The symbols move the objects like this.
s918 ba s190
s918 di s493
s918 sa s851
s117 ba s673
s117 di s118
s117 sa s708
s381 ba s891
s381 di s586
s381 sa s581
s493 ba s327
s493 di s673
s493 sa s918
s306 ba s296
s306 di s561
s306 sa s2
s420 ba s448
s420 di s547
s420 sa s345
s83 ba s248
s83 di s891
s83 sa s242
s495 ba s99
s495 di s581
s495 sa s153
s982 ba s381
s982 di s415
s982 sa s823
s95 ba s637
s95 di s57
s95 sa s217
s65 ba s106
s65 di s217
s65 sa s708
s581 ba s258
s581 di s381
s581 sa s535
s273 ba s387
s273 di s756
s273 sa s173
s242 ba s145
s242 di s92
s242 sa s52
s719 ba s363
s719 di s748
s719 sa s190
s716 ba s248
s716 di s168
s716 sa s212
s630 ba s858
s630 di s206
s630 sa s561
s258 ba s997
s258 di s891
s258 sa s231
s894 ba s973
s894 di s79
s894 sa s767
s173 ba s748
s173 di s273
s173 sa s397
s345 ba s630
s345 di s420
s345 sa s353
s428 ba s153
s428 di s331
s428 sa s230
s587 ba s954
s587 di s387
s587 sa s106
s884 ba s128
s884 di s815
s884 sa s751
s99 ba s423
s99 di s2
s99 sa s654
s474 ba s353
s474 di s120
s474 sa s162
s22 ba s482
s22 di s397
s22 sa s52
s561 ba s478
s561 di s415
s561 sa s890
s415 ba s212
s415 di s533
s415 sa s533
s174 ba s228
s174 di s197
s174 sa s425
s893 ba s586
s893 di s83
s893 sa s266
s145 ba s751
s145 di s783
s145 sa s34
s650 ba s94
s650 di s34
s650 sa s92
s891 ba s482
s891 di s893
s891 sa s258
s197 ba s230
s197 di s423
s197 sa s174
s907 ba s894
s907 di s382
s907 sa s863
s537 ba s748
s537 di s673
s537 sa s683
s387 ba s34
s387 di s248
s387 sa s751
s379 ba s537
s379 di s117
s379 sa s576
s584 ba s165
s584 di s954
s584 sa s193
s157 ba s57
s157 di s907
s157 sa s973
s36 ba s708
s36 di s327
s36 sa s363
s586 ba s266
s586 di s425
s586 sa s561
s52 ba s573
s52 di s22
s52 sa s57
s118 ba s756
s118 di s973
s118 sa s327
s851 ba s41
s851 di s918
s851 sa s584
s190 ba s95
s190 di s719
s190 sa s41
s34 ba s515
s34 di s515
s34 sa s650
s708 ba s493
s708 di s65
s708 sa s546
s515 ba s173
s515 di s751
s515 sa s982
s482 ba s176
s482 di s52
s482 sa s573
s562 ba s425
s562 di s206
s562 sa s425
s673 ba s193
s673 di s821
s673 sa s537
s564 ba s893
s564 di s231
s564 sa s751
s41 ba s217
s41 di s561
s41 sa s165
s977 ba s306
s977 di s535
s977 sa s535
s815 ba s650
s815 di s387
s815 sa s884
s954 ba s327
s954 di s382
s954 sa s748
s558 ba s247
s558 di s823
s558 sa s823
s153 ba s654
s153 di s495
s153 sa s474
s756 ba s363
s756 di s547
s756 sa s65
s547 ba s890
s547 di s193
s547 sa s153
s686 ba s65
s686 di s57
s686 sa s756
s206 ba s296
s206 di s654
s206 sa s586
s423 ba s428
s423 di s562
s423 sa s197
s217 ba s821
s217 di s95
s217 sa s117
s353 ba s542
s353 di s478
s353 sa s977
s448 ba s968
s448 di s890
s448 sa s630
s598 ba s379
s598 di s363
s598 sa s890
s230 ba s119
s230 di s296
s230 sa s228
s478 ba s162
s478 di s858
s478 sa s296
s748 ba s128
s748 di s954
s748 sa s719
s92 ba s894
s92 di s36
s92 sa s157
s783 ba s564
s783 di s783
s783 sa s145
s247 ba s231
s247 di s581
s247 sa s891
s767 ba s118
s767 di s894
s767 sa s954
s823 ba s581
s823 di s982
s823 sa s558
s425 ba s119
s425 di s174
s425 sa s34
s193 ba s165
s193 di s584
s193 sa s547
s546 ba s918
s546 di s708
s546 sa s537
s176 ba s907
s176 di s128
s176 sa s79
s973 ba s686
s973 di s157
s973 sa s851
s106 ba s748
s106 di s587
s106 sa s683
s576 ba s683
s576 di s379
s576 sa s968
s363 ba s673
s363 di s36
s363 sa s95
s890 ba s576
s890 di s598
s890 sa s162
s997 ba s558
s997 di s716
s997 sa s818
s266 ba s168
s266 di s823
s266 sa s891
s397 ba s884
s397 di s94
s397 sa s22
s968 ba s120
s968 di s780
s968 sa s858
s228 ba s153
s228 di s230
s228 sa s893
s248 ba s716
s248 di s863
s248 sa s387
s858 ba s474
s858 di s968
s858 sa s630
s120 ba s535
s120 di s683
s120 sa s379
s533 ba s562
s533 di s542
s533 sa s415
s780 ba s331
s780 di s296
s780 sa s423
s331 ba s495
s331 di s119
s331 sa s428
s168 ba s145
s168 di s751
s168 sa s716
s535 ba s2
s535 di s345
s535 sa s174
s128 ba s382
s128 di s650
s128 sa s52
s683 ba s420
s683 di s537
s683 sa s120
s119 ba s535
s119 di s345
s119 sa s562
s863 ba s783
s863 di s558
s863 sa s228
s165 ba s379
s165 di s157
s165 sa s598
s162 ba s977
s162 di s562
s162 sa s119
s637 ba s851
s637 di s546
s637 sa s587
s821 ba s584
s821 di s637
s821 sa s673
s751 ba s273
s751 di s118
s751 sa s515
s573 ba s79
s573 di s482
s573 sa s92
s542 ba s206
s542 di s153
s542 sa s533
s94 ba s397
s94 di s515
s94 sa s34
s327 ba s598
s327 di s118
s327 sa s36
s296 ba s99
s296 di s478
s296 sa s780
s818 ba s863
s818 di s997
s818 sa s83
s231 ba s197
s231 di s258
s231 sa s79
s57 ba s92
s57 di s719
s57 sa s387
s654 ba s197
s654 di s99
s654 sa s206
s79 ba s157
s79 di s973
s79 sa s894
s2 ba s780
s2 di s306
s2 sa s99
s382 ba s363
s382 di s94
s382 sa s907
s212 ba s586
s212 di s562
s212 sa s982

In the rows, 26 means zero.

The rows follow the links: the fewer symbols apart two objects are, the more alike their rows tend to be.

Some objects and rows for them; each showing differs a little:
s52	30;23;25;21;38;32;32;23;25;19;19;21;26;30;33;37;37;24;31;25;22;9;21;24;24;25;15;40;16;27;35;7;16;29;28;32;40;25;23;38;40;33;28;34;32;31;24;33;37;22;32;30;26;39
s858	10;14;23;38;31;35;14;26;27;27;21;17;18;31;30;16;19;30;29;24;34;33;37;36;30;36;19;21;23;27;38;29;32;34;20;31;25;23;38;10;24;16;30;25;21;17;22;31;43;22;26;28;27;23
s197	35;39;21;24;31;30;23;24;31;12;24;32;31;21;28;16;25;32;21;28;17;34;22;25;32;35;34;28;25;28;23;21;13;17;33;34;12;43;21;11;28;26;19;27;25;14;25;23;10;38;31;29;17;21
s296	18;23;18;37;29;38;17;32;41;15;19;25;25;19;26;13;23;30;36;18;30;37;31;33;28;32;27;21;23;33;35;18;25;25;25;33;11;32;28;2;29;23;23;22;21;14;25;20;30;26;33;33;29;28
s36	37;21;33;24;20;28;32;31;34;46;40;34;37;28;28;33;32;25;30;37;36;24;33;26;17;18;41;18;26;32;17;35;40;30;21;19;28;17;20;38;24;25;28;27;22;38;22;16;25;14;33;26;30;33
s65	36;25;33;35;17;26;33;37;35;41;34;28;32;27;23;34;29;32;38;32;39;23;33;27;19;12;41;18;27;25;21;29;43;28;30;26;29;18;16;36;21;25;24;24;24;30;17;22;24;14;33;33;40;35
s708	40;25;31;39;21;22;34;35;32;38;34;25;27;30;22;32;30;34;37;35;35;24;33;25;18;12;43;19;27;26;21;26;39;28;31;30;34;19;14;38;22;24;21;25;24;30;18;25;24;17;36;31;42;35
s564	33;31;24;24;19;13;28;32;14;19;33;25;21;32;21;19;35;13;21;27;12;26;21;29;26;32;28;37;21;15;21;30;14;41;30;25;17;27;37;25;20;33;17;26;33;20;38;11;23;31;8;35;23;20
s206	12;28;19;33;29;29;16;32;39;13;22;26;24;16;27;19;19;30;25;20;24;44;30;28;24;31;13;25;32;43;30;21;21;19;20;23;18;34;26;12;35;19;26;28;20;22;30;32;24;37;32;21;33;15
s533	14;28;25;25;26;22;22;31;32;24;28;28;26;20;27;31;21;29;19;23;25;40;28;25;21;24;5;24;40;42;25;27;27;21;15;17;31;27;23;31;38;21;31;29;22;39;33;38;26;38;32;12;37;12
s423	31;36;22;28;31;34;19;27;36;12;21;31;31;18;28;15;23;34;23;25;19;35;24;25;30;34;33;27;25;32;26;20;16;17;31;34;9;43;22;6;29;23;20;28;23;11;25;24;12;36;32;29;20;22
s95	37;24;29;40;24;22;32;35;34;33;34;21;27;29;24;38;33;31;39;34;34;23;33;23;16;10;34;24;24;30;23;20;33;31;30;29;39;19;13;42;26;25;22;31;25;31;21;25;26;17;38;31;47;34
s637	41;29;30;41;23;20;31;33;30;33;33;19;28;30;23;35;32;35;35;34;31;25;31;21;19;11;38;23;26;27;22;21;34;29;32;31;39;21;12;40;24;24;20;27;23;28;18;28;22;21;38;31;48;33
s99	24;30;21;34;28;37;20;31;42;14;16;30;27;15;24;13;24;31;34;19;29;34;28;31;27;32;33;22;24;31;31;18;22;17;29;34;9;39;22;3;28;26;22;24;23;12;23;20;21;27;33;33;26;25
s248	24;23;27;29;13;13;28;38;18;24;33;26;21;28;16;24;37;10;31;23;20;26;23;31;24;27;21;35;24;15;25;30;22;42;28;22;16;20;38;25;19;33;21;22;32;23;37;10;29;27;6;34;34;19
s397	25;25;29;17;31;35;27;22;21;24;20;24;33;28;22;45;28;28;33;20;26;6;11;22;34;20;14;41;25;17;33;11;24;20;31;32;33;26;22;34;35;29;39;32;31;26;22;37;31;25;25;31;24;37
s119	22;33;23;28;34;32;14;24;30;13;22;27;28;21;29;16;15;36;18;23;19;42;26;26;32;36;22;25;27;31;29;25;17;18;24;33;14;40;29;5;31;17;26;29;18;16;25;31;21;39;32;26;19;17
s128	27;21;30;9;32;40;29;23;24;29;24;29;38;29;29;44;32;21;30;23;29;4;14;23;31;22;19;38;24;24;33;14;26;23;28;26;30;24;23;37;37;31;40;32;31;32;23;30;31;20;26;28;19;41
s894	32;19;26;8;27;35;33;26;35;35;34;41;37;26;37;24;36;10;19;32;31;25;30;28;20;29;33;21;24;38;21;34;27;30;14;11;22;21;33;29;32;34;27;28;25;39;31;12;27;19;29;21;13;30
s863	28;28;24;25;18;14;32;30;17;20;32;28;20;28;23;15;37;11;22;26;17;29;25;30;24;35;30;32;21;19;22;34;18;41;30;22;17;25;38;24;18;37;15;22;33;23;40;9;24;28;10;31;26;19
s345	13;18;24;35;36;34;12;21;25;25;20;18;20;31;32;15;13;36;22;25;28;37;35;31;34;37;21;20;24;27;33;30;28;28;19;33;24;29;36;7;25;12;32;27;19;18;22;35;40;27;26;24;20;21
s719	33;20;34;33;21;31;31;34;36;38;30;28;33;26;23;40;33;30;41;29;39;15;31;24;20;10;36;21;26;26;26;20;40;26;29;26;36;19;15;39;26;29;29;27;26;32;19;25;27;12;35;31;41;40
s353	6;18;21;36;32;33;13;29;35;21;20;21;20;23;29;18;18;31;27;20;32;39;36;33;26;32;10;21;29;38;35;26;27;27;16;25;21;26;34;10;31;16;31;26;19;23;26;34;39;29;31;22;31;18
s561	8;21;22;40;28;26;19;32;34;22;22;20;20;21;27;22;20;30;26;21;32;41;39;30;19;26;8;21;31;41;32;26;30;29;15;22;31;23;31;19;34;19;29;26;19;30;31;36;36;29;34;19;42;17
s258	24;39;20;26;25;20;40;13;20;16;11;28;14;20;29;15;30;20;30;21;24;20;23;31;30;31;34;24;25;18;27;30;22;20;39;32;33;34;27;26;17;48;14;21;40;26;32;31;24;27;22;24;20;31
s818	25;30;23;31;19;12;33;24;17;20;23;26;13;26;22;14;36;12;29;23;21;27;27;32;24;31;30;30;21;17;25;32;18;37;35;25;23;25;38;26;16;43;12;19;37;23;38;16;29;25;13;29;28;24
s83	26;31;22;31;21;11;34;27;16;16;21;20;13;29;22;19;37;13;28;23;16;22;25;32;24;32;24;34;19;17;27;25;16;41;36;29;28;26;34;30;20;41;13;22;39;24;37;18;30;28;14;33;30;22
s683	30;21;30;33;32;29;20;16;12;38;26;17;21;39;29;25;14;40;25;34;30;23;31;27;37;32;38;19;26;13;30;35;35;28;29;37;34;24;31;25;15;16;31;25;23;18;14;38;35;23;24;27;15;30
s654	24;33;18;31;29;34;17;31;39;10;21;30;30;16;27;14;23;33;27;23;24;39;25;29;26;32;28;25;28;35;30;18;18;16;28;34;10;40;22;7;33;23;22;26;21;14;26;26;18;32;34;29;25;21
s598	38;23;32;25;32;26;23;19;17;42;38;22;27;41;35;26;19;36;11;44;27;31;36;21;29;30;36;20;28;26;20;42;33;33;20;24;36;21;29;33;22;11;30;29;20;29;20;32;29;27;28;20;14;24
s482	30;25;24;20;40;29;34;19;26;17;17;21;25;29;35;31;37;21;30;25;22;11;22;24;22;27;18;36;16;32;33;10;15;28;28;29;44;28;25;38;40;38;25;33;33;32;27;33;36;21;34;26;24;37
s34	22;26;34;12;20;27;22;32;17;30;33;29;39;28;14;44;26;22;26;19;23;16;9;23;38;22;12;42;32;13;29;23;24;25;26;24;15;25;28;27;29;23;41;27;27;26;29;22;21;30;12;32;22;25
s630	10;14;22;39;32;33;13;27;30;26;22;18;18;29;31;15;19;31;28;22;33;36;39;33;29;35;15;20;25;31;35;29;29;33;17;28;27;21;37;11;28;15;30;26;19;21;26;34;44;26;28;25;29;19
s157	34;19;24;10;29;31;33;27;36;35;35;37;35;29;36;27;37;12;19;35;28;25;33;27;16;29;32;23;21;41;22;33;26;34;16;12;27;21;31;34;33;33;25;30;25;41;30;12;31;19;30;22;14;29

Each walk starts at a row. The symbols on each line, taken left to right, move it on to the next object.
Answer with the object's row; about right is enough.
---
30;22;36;31;21;32;27;25;26;44;28;27;32;30;20;34;22;34;37;28;40;17;25;26;32;17;43;18;29;13;26;32;46;22;31;30;24;18;21;30;14;21;33;22;26;25;15;28;27;14;26;31;29;41
sa sa ba sa ba 36;36;21;26;29;24;25;25;22;12;26;29;26;24;26;14;26;28;17;30;12;36;22;24;30;38;34;32;24;24;23;23;11;25;33;32;13;41;28;13;27;27;16;26;26;14;32;21;10;38;24;31;16;18
sa sa sa ba ba 30;20;23;6;38;38;34;18;32;26;23;33;34;28;39;30;39;12;26;29;26;13;23;26;21;30;24;31;16;35;29;19;20;29;22;20;35;24;29;36;38;38;30;34;32;40;29;22;34;19;32;24;14;37
---
22;36;24;20;30;24;19;29;27;14;28;30;31;19;25;25;18;33;13;23;15;38;19;20;29;31;13;32;37;31;24;24;16;16;26;27;15;37;26;18;35;18;29;29;23;21;31;34;11;47;27;21;23;12
sa sa ba 24;25;34;12;28;33;24;26;19;31;24;30;39;27;18;49;27;25;29;19;27;8;8;21;36;20;15;40;29;15;33;16;29;19;28;26;23;27;23;34;31;27;43;30;29;29;24;31;25;27;21;29;20;35
sa sa di di di 26;21;33;19;14;23;23;38;16;34;36;30;33;29;13;38;30;15;27;21;23;20;13;26;31;23;18;40;28;11;25;28;27;32;26;22;10;21;34;27;21;27;34;25;28;26;31;14;24;28;7;33;25;24
---
36;35;22;27;31;30;20;26;28;10;24;32;29;23;27;15;22;34;22;28;17;36;25;25;31;36;34;29;25;27;24;21;12;20;31;36;10;42;26;7;29;23;19;27;23;10;25;20;12;37;29;32;16;19
sa sa di sa di 33;17;25;10;31;31;32;28;33;31;31;33;37;29;35;31;43;12;25;30;27;17;28;25;18;25;26;32;18;36;25;21;23;34;18;16;29;21;30;37;38;35;28;33;28;42;30;13;33;17;29;25;20;35
sa ba sa ba ba 19;27;35;14;18;27;23;31;18;33;30;29;37;24;14;45;25;23;28;17;25;16;8;23;37;20;14;39;35;10;29;25;32;19;25;23;17;24;26;30;24;24;42;25;27;26;26;27;22;29;12;28;24;27
---
33;17;30;21;27;30;35;33;36;33;30;30;35;29;31;36;42;16;35;30;31;15;29;25;16;18;27;31;18;33;25;17;29;35;21;21;30;17;23;41;36;34;28;31;27;38;25;16;33;11;33;31;32;39
sa ba sa 24;23;33;11;24;33;25;30;20;32;29;30;41;28;18;46;29;22;30;20;26;9;9;21;35;21;14;41;29;16;31;16;27;22;26;25;20;24;27;32;33;26;45;28;28;29;25;26;26;27;18;32;21;34
sa ba di 32;22;23;9;31;35;35;21;34;29;29;38;34;25;40;22;38;10;20;33;28;22;29;27;20;31;32;25;20;40;24;30;24;31;17;12;27;23;31;31;33;37;25;28;29;41;31;13;29;18;32;21;12;31
---
10;37;21;29;25;17;28;27;28;14;18;25;16;13;21;23;20;26;21;15;22;40;25;27;25;28;8;25;39;36;25;28;20;17;26;21;31;33;26;27;31;31;24;25;32;33;37;40;22;40;27;16;34;12
di ba ba 14;26;20;36;32;38;17;20;33;17;12;24;21;20;27;12;15;34;31;19;32;32;30;33;34;37;29;17;26;27;36;28;28;17;28;36;18;35;28;3;24;23;26;23;22;14;22;31;32;28;30;28;21;26
sa di di di 16;32;24;27;29;25;20;31;31;16;25;28;27;18;26;25;17;31;17;23;19;46;26;23;25;30;9;27;37;40;26;24;20;17;18;22;22;35;26;19;37;18;29;31;20;28;33;35;17;43;30;14;31;11
---
33;20;31;14;20;30;29;31;31;46;41;41;37;28;29;29;30;19;22;34;32;28;30;26;21;24;39;19;28;30;17;41;36;30;17;13;19;18;27;33;23;25;30;26;22;39;27;9;23;19;25;24;19;29
sa sa di ba di 42;23;34;25;22;26;32;30;33;45;39;31;37;33;28;37;29;31;30;36;35;24;31;23;21;14;43;19;28;28;18;32;40;28;24;22;34;17;19;42;24;21;27;28;22;35;18;22;24;16;33;28;31;35
sa ba sa ba 35;23;33;14;20;35;32;25;30;47;35;36;40;29;27;35;27;24;26;32;35;18;25;25;26;20;43;19;31;25;21;36;42;22;22;17;26;19;23;35;22;25;36;25;24;35;20;20;22;16;27;25;18;36
---
31;21;21;18;40;32;35;21;29;19;20;25;29;29;37;32;39;18;27;29;23;13;23;25;20;29;20;36;16;36;31;11;15;31;27;27;42;27;26;38;41;36;24;32;33;35;29;31;37;21;35;26;21;35
di di sa sa di ba 19;24;25;30;12;10;29;37;19;23;31;25;16;27;15;22;34;12;28;22;20;32;25;33;24;27;17;34;26;17;23;32;23;40;27;21;20;21;37;27;18;33;20;22;32;27;39;13;28;32;8;29;37;15
sa ba ba di 12;39;26;27;19;20;36;15;24;25;13;30;16;12;21;23;20;23;28;14;30;25;22;31;29;23;24;17;37;22;27;37;32;11;34;24;34;31;25;30;17;42;25;19;39;36;33;39;21;28;20;17;29;23
---
42;28;29;39;27;19;32;33;32;34;38;22;27;31;27;34;35;33;30;39;27;30;35;23;15;13;35;24;23;34;19;24;31;33;27;26;41;20;15;42;30;23;16;30;23;33;22;25;24;21;40;29;43;30
sa sa ba sa ba 35;24;31;29;33;26;22;17;13;38;32;18;23;45;33;24;15;39;17;40;27;28;33;25;34;32;37;22;26;19;25;39;31;33;26;33;38;23;29;31;17;12;30;31;23;21;18;37;31;26;26;24;15;26
ba sa ba sa di ba 16;14;25;35;34;30;13;22;19;30;23;15;18;35;34;15;16;33;23;29;30;33;36;31;31;38;21;20;23;24;34;33;31;34;19;30;28;24;39;15;23;13;31;25;20;20;21;35;44;24;25;25;19;23
---
33;20;25;12;26;33;34;28;36;37;38;37;36;28;36;24;35;14;21;35;30;28;34;26;16;28;36;20;23;40;18;35;29;32;16;11;24;19;30;33;31;32;28;27;24;41;29;10;27;20;30;23;19;30
di sa ba 34;18;29;21;21;32;33;33;37;41;37;37;38;27;29;31;36;18;29;33;37;25;33;26;17;19;39;19;25;35;19;32;39;33;19;15;25;13;24;35;28;28;28;26;23;37;26;11;26;12;32;27;29;34
ba di ba 47;31;31;36;27;17;30;29;24;33;36;20;25;39;28;36;28;41;26;41;24;26;30;21;23;17;39;25;27;25;19;26;29;28;32;35;45;24;13;43;24;20;20;31;25;25;16;34;20;25;35;27;36;30
---
11;20;23;35;32;34;12;29;31;20;21;21;20;24;30;14;14;34;22;23;30;42;35;31;28;36;16;20;29;36;35;28;26;26;17;27;20;31;33;8;32;13;30;26;16;19;24;33;35;34;30;23;26;17
di ba sa ba ba 22;24;36;16;20;33;25;28;21;38;27;30;36;25;15;46;24;27;33;18;32;11;11;25;37;17;21;35;31;11;30;24;35;18;29;27;19;22;22;29;23;26;44;26;28;25;22;27;24;23;18;30;24;35
di di di 38;30;31;23;33;24;22;19;14;33;36;21;28;39;33;25;16;39;8;41;18;34;29;20;32;33;33;25;27;25;20;36;25;26;22;30;33;28;28;30;24;12;27;32;18;22;20;35;21;35;28;21;13;20
